[133 188 170 102 162 145 150 176 122]  <42>
[122 170 102 188 176 133 145 151 162]  <37>
[156 106  98 118 196 152 142 169 117]  <65>
where: [106] => <65>, 2
tail: [162 145 150] => [176 122]
present: [ 98 118 196] => yes
perm: [ 98 106 117 118 142 152 156 169 196] => <65>
perm: [145 151 162 122 170 102 188 176 133] => <37>

[ 98 166  91 151]  <82>
[105 150 101 135]  <93>
[ 91 164 164 147]  <120>
[100 146 148 122]  <148>
[ 99 136  99  99]  <119>
[157 150 102 135]  <126>
[ 80 152  81 119]  <111>
howmany <120>: [147] => 1
present: [105 150 101 135] => yes
tail: [ 99 136  99] => [99]
where: [147] => <120>, 4
howmany <119>: [98] => 0

[164 192 137  87 109 138  94 148] = <75>
[109 117 141 139 162 136 131 100] = <60>
[164 188 136 105  91 132  99 151] = <68>
[157 168 129  92 106 132 111 152] = <36>
[164 188 136  92 108 140 105 160] = <21>
[174 178 174 106  91 132 118 176] = <15>
tail: [106  91 132] => [118 176]
howmany <15>: [91] => 1

[140 140 139  76 179 134 198] -> <55>
[136 115 115 193 115 114 129] -> <118>
[135 140 139 116 141 145 133] -> <18>
[126 131 134 123 110 156 106] -> <79>
[135 140 139 116 141 117 126] -> <51>
[131 126 123 105 134 156 110] -> <124>
perm: [110 156 134 105 123 126 131] => <124>
present: [105 134 156 110] => yes

[ 94 145 128  70 126 130 127 147 129 160 118 131 122 114 162 129 168 127
  76 113 131  96 135 151 125 122 125 130 129 128 128 128 124 126 133 124
 131 128 126 128 133 126 131] : <138>
[148 132 123 168 133 133 122 111 116 113 141 135 127 139 134 139 120 134
 166 128 114 141 118 126 148 150 147 112 135 126 140 121 139 150 101 150
 105 127 137 155 112 142 117] : <20>
[ 94 145 128  70 126 130 127 147 129 160 118 131 122 114 162 129 168 127
  76 113 131  96 135 151 109 100 131 159 128 130 146 138 106 126 149  89
 148 117 114 124 153 128 104] : <47>
[105 135 124  87 122 131 128 143 133 143 117 127 129 114 144 124 152 124
  91 122 132 103 137 145 111 103 123 142 132 129 135 133 108 127 149 101
 141 127 116 129 151 125 149] : <109>
[159 138 113 185 136 138 120 108 115  95 141 139 132 134 132 140 114 138
 173 129 113 146 122 129 158 150 155 105 137 124 147 108 139 159 103 157
  92 126 134 173 116 145 110] : <2>
present: [112 155 137] => no
asked: [148 132 123 168 133 133 122 111 116 113 141 135 127 139 134 139 120 134
 166 128 114 141 118 126 148 150 147 112 135 126 140 121 139 150 101 150
 105 127 137 155 112 142 117] => <20>

[ 89  91 149 119] -> <77>
[ 82 106 152 154] -> <135>
[139 106 152 154] -> <144>
[ 89  90 150 121] -> <129>
[ 89  90 181 166] -> <159>
[122  98 182 126] -> <97>
tail: [89 91] => [149 119]
where: [121] => <129>, 4
asked: [122  98 182 126] => <97>
present: [149 119] => yes

[ 82  93 106  85 126 172  85  91  84 159 124 131 159] : <32>
[143 147 139 167 121 138 147 165 158 103 126 134 129] : <86>
[117 109 102 165 149  92 159 164 107 103  99 187 133] : <7>
where: [138] => <86>, 6
present: [139 167] => yes

[126  94 136  96 119 135 102  55 140 138 107 137 117 126 185 155 149 125
 126 126 104 122  97 121] : <26>
[122  98 105 106 132 140 108  78 132 140 107 116 144 142 173 135 133 143
 135 125 111  91  98 131] : <115>
[122  98 105 106 132 141 108  78 132 140 107 116 144 142 173 135 133 143
 135 125 111  91  98 131] : <40>
present: [126 184 155 149] => no
tail: [141 108  78 132] => [140 107 116 144 142 173 135 133 143 135 125 111  91  98 131]
howmany <26>: [126] => 4

[ 70 117 186  98] -> <17>
[126 103 136 143] -> <38>
[136 136 135 136] -> <56>
[ 96 125 156 142] -> <41>
[ 70 117 186 100] -> <87>
where: [100] => <87>, 4
present: [186 100] => yes
tail: [103 136] => [143]
howmany <56>: [135] => 1

[124 137 123 134 126 117 135 128 135 133 136 145 124 136 123 117 143 135
 131 130 127 111 134 136 137 143 126 127 134 139 127 127 125 123] : <72>
[138 125 138 135 134 125 104 108 158 118 122 154 136 154 142 115 145 110
 131 173 133 136 131 128 118 129 145 120 119 106 126 126 125 130] : <49>
[132 124 124 120 117 123 116 135 132 116 128 133 137 123 128 132 127 133
 126 124 116 131 140 122 116 116 126 120 132 135 112 123 128 124] : <133>
[135 120 121 112 131 137 135 126 117 147 106 134 132 132 130 107 102 147
 141 113 104 102 161 117 101 129 135 140 133 146 137 143 128 132] : <57>
[135  99 141 153 113 129  90 165 153 135 144 104  96 122 144 143  95  95
 142 131  98 146 115 130 104 148 106 101 142 166 128 115 121 149] : <107>
[105  65 100 125 158 168 124  82 125 149 137 149 125 132  84 116 127  92
 128  92 105 125 131 154 129 109  94 108  81 142 108 125 105 152] : <123>
[126 132 123 126 121  92 159 128 107 131 127 116 136 136 126  89 117 122
 143  84 164 132 124 171 173 127 163 105 128 139 147 155 117 118] : <84>
where: [89] => <84>, 16
present: [130 128] => no

[107  95 152 110 110 108 155]  <31>
[145 112 176 108 145 118 201]  <34>
[ 96 112 153  94 110 108 108]  <48>
where: [176] => <34>, 3
perm: [201 118 145 108 176 112 145] => <34>
tail: [152 110 110 108] => [155]
howmany <31>: [95] => 1

[120  92 155 143 132 103 184] : <99>
[129 156  95 108 125 109 176] : <54>
[186 103 126  90 163 119  64] : <45>
[126 125  95 129 108 110 176] : <141>
[120  92 155 143 132 156 184] : <137>
asked: [120  92 155 143 132 156 184] => <137>
perm: [176 129 125 126 110  95 108] => <141>
where: [163] => <45>, 5

[167 167 159 117 159] : <64>
[135 158  74  94  82] : <105>
[138 142  55  98 183] : <91>
[158  74  81 135  94] : <108>
howmany <64>: [159] => 2
perm: [135  94 158  74  81] => <108>
perm: [183  98  55 142 138] => <91>
where: [82] => <105>, 5

[125 124 127 134 126 130 134 144] : <67>
[128 113 134 120 122 136 136 137] : <74>
[107  92 115 116 115 148 109 113] : <70>
[108  92 116 109 115 113 115 148] : <83>
[ 99  70 117  92  91 118 131 139] : <90>
[ 99 131 117  92  91 118 131 123] : <158>
perm: [139 131 118  91  92 117  70  99] => <90>
perm: [115 148 108  92 116 109 115 113] => <83>
perm: [117  92  91 118 131 123  99 131] => <158>
where: [124] => <67>, 2
howmany <158>: [131] => 2

[142 186 147 122 149  94 139] = <52>
[142 186 147 101  85 145 169] = <59>
[142 185  55  70 149  94 138] = <98>
tail: [147 101] => [ 85 145 169]
tail: [186 147 101] => [ 85 145 169]
present: [147 122 149] => yes
where: [185] => <98>, 2
tail: [147 101  85] => [145 169]
perm: [ 55  70 149  94 138 142 185] => <98>

[157  80 118 168 123 130] : <170>
[154 117 117 173 154 117] : <85>
[103 125 155 115 124 140] : <23>
[159  99  77 165 120  97] : <66>
[ 80 145 194  98 139 166] : <22>
[125 149 137 146 147 111] : <178>
[143 132 107 153 135 108] : <13>
[100 113 155 129 139 132] : <5>
[107 107 132 153 135 143] : <44>
perm: [108 135 153 107 132 143] => <13>
present: [166 139  98 194 145] => no
howmany <85>: [118] => 0

[139 133 154 117 112 139 103 159  95 133 118 135 122 172 171 121 118] -> <95>
[141 126 156 136  97 149 100 158  71 136 111 135 119 190 193 129 108] -> <152>
[148 117 154 143 103 149  99 148  67 136 109 137 130 189 201 133  99] -> <216>
[134 119 131 143 120 135 123 125 108 138 122 130 132 143 151 135 116] -> <80>
[138 123 147 141 103 145 108 146  82 135 114 133 122 175 179 133 110] -> <127>
[136 129 136 114 137 127 118 136 127 127 127 132 137 134 138 121 125] -> <128>
[140 118 134 134 130 132 117 126 110 130 122 132 142 143 156 130 113] -> <53>
[127 136 138 120 119 132 121 145 120 130 126 129 118 143 136 123 131] -> <106>
[137 123 126 123 131 126 121 126 126 127 126 131 126 130 139 131 121] -> <172>
[147 124 150 117 130 135 102 147 100 131 118 137 141 162 174 121 111] -> <176>
[120 119 126 138 127 129 120 130 123 119 136 136 145 132 143 121 131] -> <94>
[144 132 161 117 109 144  95 166  81 135 114 137 123 187 189 120 112] -> <92>
howmany <128>: [138] => 1
where: [187] => <92>, 14
howmany <94>: [136] => 2
howmany <172>: [126] => 6
perm: [129 118 143 136 123 131 127 136 138 120 119 132 121 145 120 130 126] => <106>

[129 125  96 105 135 137 138 158 123 125 151 138 168 143 110 115 105 182
 148  83  81] = <96>
[148 104 122 142 154 127 121 179 145 120 129 108 136 166  92 109 147 165
 126 146 108] = <112>
[141 131 153  59 126 102 154 135 183  94 126 178 123 114 131 148 122 136
 129 161 164] = <39>
[105 125 139 140 113 110 128 131 131 119 133 134 137 140 114 172 122 119
 141 134 143] = <116>
[131  94 140 136 164 135 122 183 102 178 153 126 161 148  59 131 129 154
 126 114 123] = <25>
present: [134 137 140 114] => yes
perm: [122 136 129 161 164 141 131 153  59 126 102 154 135 183  94 126 178 123
 114 131 148] => <39>
perm: [164 129 136 161 135 131  94 123 140 126 148 126 183 102 114 153 178 122
  59 154 131] => <25>
where: [81] => <96>, 21
where: [121] => <112>, 7
perm: [ 59  94 102 114 122 123 126 126 129 131 131 135 136 140 148 153 154 161
 164 178 183] => <25>

[126 112 145 110] : <104>
[112 112 112 112] : <61>
[ 69 115  75 116] : <88>
perm: [ 69  75 115 116] => <88>
howmany <104>: [145] => 1
perm: [ 75 116 115  69] => <88>
perm: [112 110 126 145] => <104>
howmany <61>: [113] => 0
where: [116] => <88>, 4

[144 171 181 150 145 184 171 172 146 149 147]  <62>
[144 171 150 150 185 183 171 173 146 149 147]  <19>
[144 171 181 166 185 183 171 172 146 149 147]  <78>
howmany <19>: [149] => 1
perm: [144 146 147 149 166 171 171 172 181 183 185] => <78>
present: [149 146 172] => no
tail: [150 145 184 171] => [172 146 149 147]
where: [145] => <62>, 5
tail: [181 150] => [145 184 171 172 146 149 147]
asked: [144 171 150 150 185 183 171 173 146 149 147] => <19>

[ 93  92 103 116  94  89] : <50>
[112  63 135 141 121  80] : <16>
[112  64  91  53 131 191] : <35>
present: [116  94] => yes
tail: [112  63] => [135 141 121  80]
where: [89] => <50>, 6
perm: [131 191 112  64  91  53] => <35>
present: [ 93  92 103 116  94] => yes
present: [92 53] => no
present: [64 91 53] => yes

[103 104 122 111 152 143 104  93 126 147 123 135 159  80 108] -> <89>
[124  92 103 123 126 104  84  70 113 113 135 115 111 112 101] -> <33>
[133 123 132 139 148  89 123 127 135 103 107 140 112 168 119] -> <58>
present: [135 104] => no
present: [147 123 135] => yes

[125 101 148 165 129 147 186] : <27>
[113 138 124 126 102 129 113] : <4>
[129 125 124 126 102 130 113] : <8>
[151 131 140 177 133  91 114] : <14>
[124 162 112  83 108 109  68] : <73>
present: [112  82 108] => no
perm: [ 68  83 108 109 112 124 162] => <73>
present: [124 126] => yes
howmany <8>: [113] => 1
perm: [124 126 102 130 113 129 125] => <8>
present: [124 127] => no
tail: [162 112  83] => [108 109  68]

[118 100 123 203 103 135] : <46>
[119 101 130 205  99 135] : <150>
[116  96 122 201 131 177] : <11>
[106  57  95  93  98 106] : <136>
[100 164 106 182  99 164] : <29>
[115  96 122 201 104 134] : <147>
howmany <29>: [100] => 1
tail: [115  96 122 201] => [104 134]
howmany <147>: [115] => 1

[ 77 136 151 152 151 153 181] : <30>
[114 139  79 153 102 181  99] : <43>
[181  79 114 187  99 139 102] : <81>
perm: [ 99 181 102 153  79 139 114] => <43>
where: [136] => <30>, 2
howmany <30>: [153] => 1
perm: [102 181  99 114 139  79 153] => <43>
where: [152] => <30>, 4
asked: [181  79 114 187  99 139 102] => <81>

[120 128 136 130 136 126 149 112 123 142 137 102 133  98 127 126 164 130
  75 138]  <146>
[123 123 127 117 128 123 110 136 136 107 105 148 108 128 119 117 164 120
 166 129]  <10>
[114 132 139 134 116 123 120 135 147 129 108 178 115 104 122 117 158 126
 147 160]  <100>
[143 131 120 132 145 144 120 129 125 146 133 109 128 121 135 145 150 142
  65 136]  <102>
[153 132 120 136  84 125 135 135 130 110 149 110 117 169 129 124 101 128
 111 110]  <121>
howmany <10>: [128] => 2
tail: [132 120] => [136  84 125 135 135 130 110 149 110 117 169 129 124 101 128 111 110]

[115 151 139 139 140 139 131 134 142 114 143 143 171 165 102 173 103 155
 121 103] = <28>
[128 121 125 132 126 122 119 120 124 137 124 138 144 114 142 120 138 116
 137 143] = <151>
[141 121 155 105 119 138 154 147 123 114 124 136 142 133 116  98 123 138
 103 107] = <156>
[166 114 103 151 139 102 131 171 140 143 155 121 139 115 139 173 143 142
 134 103] = <113>
[107 150  93 158 144 124 103 112 141 134 141 102 139 145 124 186 118 134
 149 134] = <145>
[126 132 127 129 119 137 154 147 123 125 131 123 136 135 123 135 124 133
 126 123] = <154>
perm: [143 137 116 138 120 142 114 144 138 124 137 124 120 119 122 126 132 125
 121 128] => <151>
howmany <28>: [139] => 3
tail: [119 138 154 147 123] => [114 124 136 142 133 116  98 123 138 103 107]
perm: [103 121 155 103 173 102 165 171 143 143 114 142 134 131 139 140 139 139
 151 115] => <28>
where: [145] => <145>, 14
present: [124 102] => no

[ 85  59  69 118] = <76>
[156  59  69 118] = <12>
[ 64  57  64 111] = <132>
[ 54  73 134  82] = <140>
[85 59 69 58] = <157>
[134  82 110  73] = <153>
perm: [ 73 110  82 134] => <153>
perm: [134  73  82 110] => <153>
howmany <140>: [81] => 0
perm: [ 59  69 118 156] => <12>
howmany <132>: [111] => 1

[ 73 104 153 106 129  91 191  77 162] : <193>
[ 75 116 123 188 177  68  68 186 142] : <69>
[131 155 162 102 102  72 132 191  71] : <161>
[ 75 116 171 188 177  68  68 186 142] : <155>
[167 100 133  90 190 134 182 140 100] : <173>
[125 129 100  91 105  98  87 180 114] : <201>
[108 190 169  92 147  86 186 160  82] : <24>
[108 190 169  92 147 169 186 160  82] : <182>
[170  78 103 148 140 158 133  67 134] : <219>
[132 154 104 147 181 108  87 161 182] : <218>
[ 89 186 172 180 126 167 120 123 156] : <199>
[ 72  81 171  90 150 169 148 175  67] : <130>
tail: [181 108] => [ 87 161 182]
howmany <161>: [102] => 2
present: [169 150  90 171  81] => no

